Below is a small trained network, with its code and all its weights. Each question gives an input and a target symbol and asks what happens when units are switched off, that is, made to give their printed mean instead of their output.

import numpy as np


def w(rows, s, z=0):
    codes = np.array(rows[::2]) - 128.0
    scale = np.full(codes.shape[1], s)
    scale[-1] = z or s
    return codes * scale


def f(y):
    return y / 2 * (1 + np.tanh(0.7978845608 * (y + 0.044715 * y**3)))


def softmax(a):
    e = np.exp(a - a.max(-1, keepdims=True))
    return e / e.sum(-1, keepdims=True)


def log_softmax(a):
    a = a - a.max(-1, keepdims=True)
    return a - np.log(np.exp(a).sum(-1, keepdims=True))


def net(x, mask):
    ids = ['Γαβδεζηθλμπστφψω'.index(c) for c in x.split()]
    T = len(ids)
    res = E[ids] + P[:T]
    r = res
    for j in range(2):
        rows = slice(4 * j, 4 * j + 4)
        q, k, v = (r @ M[0][rows].T for M in (Q, K, V))
        z = softmax(np.where(np.tri(T) > 0, q @ k.T / 4**0.5, -1e9)) @ v
        o = O[0][rows]
        res = res + np.where(mask[j], z, o[:, -1]) @ o[:, :-1]
    y = f(res @ A[0][:, :-1].T + A[0][:, -1])
    res = res + np.where(mask[2:6], y, B[0][:, -1]) @ B[0][:, :-1]
    return log_softmax(res[-1] @ U[:, :-1].T + U[:, -1])


Q, K, V, O, A, B = {}, {}, {}, {}, {}, {}
E = w([
[132,156,183],'Γ',
[131,152,174],'α',
[137,138,172],'β',
[132,145,173],'δ',
[157,103,104],'ε',
[154,114,93],'ζ',
[215,152,156],'η',
[30,109,9],'θ',
[182,132,188],'λ',
[148,114,86],'μ',
[110,156,212],'π',
[171,43,179],'σ',
[144,90,120],'τ',
[193,246,147],'φ',
[130,152,179],'ψ',
[78,54,120],'ω',
],0.013)
P = w([
[4,231,239],'0',
[34,190,212],'1',
[68,117,160],'2',
[80,126,169],'3',
[92,172,199],'4',
[103,149,199],'5',
[97,121,201],'6',
[107,132,216],'7',
[105,124,178],'8',
[128,102,157],'9',
[154,107,176],'10',
[134,140,167],'11',
[122,112,174],'12',
],0.0022)
Q[0] = w([
[68,118,198],'head 0',
[173,145,223],'head 0',
[135,129,66],'head 0',
[118,126,53],'head 0',
[83,184,223],'head 1',
[205,143,237],'head 1',
[152,164,154],'head 1',
[152,253,154],'head 1',
],0.015)
K[0] = w([
[47,73,165],'head 0',
[66,122,64],'head 0',
[160,148,136],'head 0',
[167,144,159],'head 0',
[193,110,205],'head 1',
[248,82,141],'head 1',
[163,146,132],'head 1',
[174,220,145],'head 1',
],0.017)
V[0] = w([
[214,115,177],'head 0',
[159,139,139],'head 0',
[70,61,136],'head 0',
[108,180,93],'head 0',
[86,56,213],'head 1',
[77,77,109],'head 1',
[6,169,137],'head 1',
[147,29,90],'head 1',
],0.014)
O[0] = w([
[168,123,204,3],'head 0',
[146,117,147,82],'head 0',
[85,190,124,219],'head 0',
[130,92,77,153],'head 0',
[57,192,222,214],'head 1',
[85,191,101,72],'head 1',
[8,98,71,148],'head 1',
[159,236,128,29],'head 1',
],0.015,0.003)
A[0] = w([
[184,113,133,113],'neuron 0',
[78,138,53,254],'neuron 1',
[95,170,9,49],'neuron 2',
[161,111,68,128],'neuron 3',
],0.011,0.0048)
B[0] = w([
[117,77,56,154],'neuron 0',
[158,225,6,254],'neuron 1',
[177,30,252,238],'neuron 2',
[55,166,134,154],'neuron 3',
],0.013)
U = w([
[152,136,62,64],'Γ',
[227,74,141,71],'α',
[22,66,143,102],'β',
[2,88,133,50],'δ',
[168,159,190,154],'ε',
[46,163,90,254],'ζ',
[37,81,139,91],'η',
[150,82,179,209],'θ',
[92,24,115,129],'λ',
[112,104,121,30],'μ',
[154,157,41,186],'π',
[62,95,128,41],'σ',
[72,94,131,37],'τ',
[61,90,129,43],'φ',
[103,122,84,130],'ψ',
[64,108,124,46],'ω',
],0.0066,0.0051)

Each question gives the input, a string of symbols that net reads in full, and the target symbol t.
The units are the heads (4 rows each of Q, K, V and O) and the neurons (one row each of A and B). Each row of codes is followed by its name. A weight is (code - 128) times the scale printed after its matrix; where a second scale follows, it is the last column's (O, A, B and U).
mask holds one flag per unit, heads first, then neurons. A switched-off unit (its flag False) gives its mean, the last column of its rows in O or B, instead of its output. The means were averaged over made-up inputs and are rounded, as every weight is.
A unit's drop is (log p(t) with every unit on - log p(t) with that unit switched off) / (log p(t) with every unit on - log p(t) with every unit switched off).
The circuit of an input: a set's keep is (log p(t) with only the set's units on - log p(t) with every unit switched off) / (log p(t) with every unit on - log p(t) with every unit switched off). Starting from all 6 units, units are removed one at a time, each time the one whose removal leaves the highest keep (on an exact tie, the one counted first), for as long as the keep stays at least 0.8.
circuit, biggest first: the units of the circuit, biggest drop first
unit that matters most: the unit with the biggest drop
k most important neurons: the k neurons with the biggest drops, biggest first
heads that matter: for each layer, one digit per head in row order, 1 if its drop is at least 0.15 and else 0, layers parted by /
drop when u is switched off: that unit's drop, to one decimal
input δ Γ Γ φ τ θ π α ε β, target π: circuit, biggest first -> head 0; neuron 1
input δ ε φ ε ε ψ, target λ: circuit, biggest first -> head 1; neuron 1
input ω τ ζ, target ζ: heads that matter -> 11
input δ ψ τ Γ σ σ λ λ π δ σ δ, target ε: heads that matter -> 11
input ω δ ω δ β ζ β, target ζ: most important neuron -> neuron 2
input λ η μ ω, target ζ: circuit, biggest first -> head 1; neuron 2; head 0
input τ Γ σ ε δ π β, target ε: 2 most important neurons -> neuron 1; neuron 0
input α θ π ψ δ, target π: 2 most important neurons -> neuron 1; neuron 3
input ω Γ Γ, target ζ: circuit, biggest first -> neuron 2; head 0
input μ δ α φ, target λ: circuit, biggest first -> head 1; neuron 1; neuron 0
input ζ φ β, target λ: circuit, biggest first -> head 1; neuron 1
input Γ ζ θ τ α, target π: circuit, biggest first -> neuron 1; head 0
input σ φ μ ζ ω ω δ ε ε σ σ Γ, target ε: 2 most important neurons -> neuron 1; neuron 0
input β ε β η θ δ, target π: unit that matters most -> head 0
input φ μ σ μ σ Γ φ η β, target α: 3 most important neurons -> neuron 1; neuron 3; neuron 0
input σ Γ Γ Γ η, target α: 3 most important neurons -> neuron 1; neuron 0; neuron 3
input ω α ζ δ β Γ ω τ σ σ α, target ε: 2 most important neurons -> neuron 1; neuron 0
input Γ β δ φ Γ σ θ π, target π: 2 most important neurons -> neuron 1; neuron 3
input δ ε Γ η π, target α: 3 most important neurons -> neuron 1; neuron 3; neuron 0
input τ η Γ, target α: 2 most important neurons -> neuron 1; neuron 3
input θ σ π π, target ζ: circuit, biggest first -> head 0
input π ω Γ Γ ψ, target ζ: circuit, biggest first -> neuron 2; head 0
input ω μ θ ζ β Γ σ ω δ π σ, target ζ: drop when head 1 is switched off -> 0.4
input η α τ δ π π Γ π η Γ Γ ψ, target α: drop when head 0 is switched off -> 0.3
input δ μ μ δ α θ, target π: drop when head 1 is switched off -> 0.5
input ζ β η, target α: drop when neuron 1 is switched off -> 0.4
input Γ φ ε δ Γ Γ, target λ: unit that matters most -> head 1
